Below is a small trained network, with its code and all its weights. Each question gives an input and a class and asks what happens when units are switched off, that is, made to give their printed mean instead of their output.

import numpy as np


def w(rows, s, z=0):
    codes = np.array(rows[::2]) - 128.0
    scale = np.full(codes.shape[1], s)
    scale[-1] = z or s
    return codes * scale


def f(y):
    return np.maximum(y, 0)


def log_softmax(a):
    a = a - a.max(-1, keepdims=True)
    return a - np.log(np.exp(a).sum(-1, keepdims=True))


def net(x, mask):
    res = np.array(x, float).reshape(1, 8) / 4 @ E
    y = f(res @ A[0][:, :-1].T + A[0][:, -1])
    res = res + np.where(mask, y, B[0][:, -1]) @ B[0][:, :-1]
    return log_softmax(res[-1] @ U[:, :-1].T + U[:, -1])


A, B = {}, {}
E = w([
[128,127,128],'x0',
[49,67,69],'x1',
[127,129,127],'x2',
[129,128,128],'x3',
[126,130,127],'x4',
[127,130,128],'x5',
[104,132,239],'x6',
[40,253,105],'x7',
],0.013)
A[0] = w([
[103,147,99,103],'neuron 0',
[142,143,122,103],'neuron 1',
[192,71,131,238],'neuron 2',
[148,162,122,93],'neuron 3',
[73,82,112,203],'neuron 4',
[250,114,112,142],'neuron 5',
[169,139,142,168],'neuron 6',
[152,168,132,124],'neuron 7',
[100,198,106,183],'neuron 8',
[56,180,140,109],'neuron 9',
[165,141,55,255],'neuron 10',
],0.018,0.0081)
B[0] = w([
[149,138,7,160],'neuron 0',
[144,139,116,137],'neuron 1',
[53,94,178,252],'neuron 2',
[159,128,118,148],'neuron 3',
[127,62,131,195],'neuron 4',
[76,155,101,243],'neuron 5',
[86,196,180,181],'neuron 6',
[185,146,101,162],'neuron 7',
[161,154,77,211],'neuron 8',
[95,180,99,197],'neuron 9',
[129,91,46,223],'neuron 10',
],0.013,0.018)
U = w([
[43,135,112,240],'0',
[101,133,250,52],'1',
[120,11,127,19],'2',
[157,1,223,177],'3',
[253,142,96,164],'4',
[173,202,157,120],'5',
[135,103,76,4],'6',
],0.012,0.0041)

Each question gives the input, the list of numbers given to net, and the class t.
The units are the neurons (one row each of A and B). Each row of codes is followed by its name. A weight is (code - 128) times the scale printed after its matrix; where a second scale follows, it is the last column's (A, B and U).
mask holds one flag per neuron, in row order. A switched-off neuron (its flag False) gives its mean, the last column of its row in B, instead of its output. The means were averaged over made-up inputs and are rounded, as every weight is.
A unit's drop is (log p(t) with every unit on - log p(t) with that unit switched off) / (log p(t) with every unit on - log p(t) with every unit switched off).
The circuit of an input: a set's keep is (log p(t) with only the set's units on - log p(t) with every unit switched off) / (log p(t) with every unit on - log p(t) with every unit switched off). Starting from all 11 units, units are removed one at a time, each time the one whose removal leaves the highest keep (on an exact tie, the one counted first), for as long as the keep stays at least 0.8.
units of the circuit, in order: the units of the circuit, biggest drop first
most important unit: the unit with the biggest drop
k most important neurons: the k neurons with the biggest drops, biggest first
drop when u is switched off: that unit's drop, to one decimal
input [5,1,1,4,-8,7,-6,2], class 6: most important unit	neuron 10
input [1,-6,5,-6,-2,5,2,1], class 5: units of the circuit, in order	(neuron 2; neuron 10)
input [-1,1,0,-8,8,-3,6,0], class 3: units of the circuit, in order	(neuron 5; neuron 8)
input [3,2,1,5,-1,-5,-5,8], class 6: 2 most important neurons	(neuron 9; neuron 10)
input [1,8,-5,-1,-1,5,-1,6], class 6: 2 most important neurons	(neuron 2; neuron 0)
input [3,-1,-6,-5,-8,-3,0,3], class 4: 2 most important neurons	(neuron 2; neuron 5)
input [2,8,1,5,-7,-8,7,0], class 3: drop when neuron 5 is switched off	0.2
input [7,6,2,7,-2,-2,0,7], class 6: drop when neuron 0 is switched off	0.3
input [-7,-5,1,-3,-3,-5,-5,2], class 4: drop when neuron 2 is switched off	0.2
input [4,-8,-3,-6,-2,2,-4,-7], class 0: drop when neuron 5 is switched off	0.6
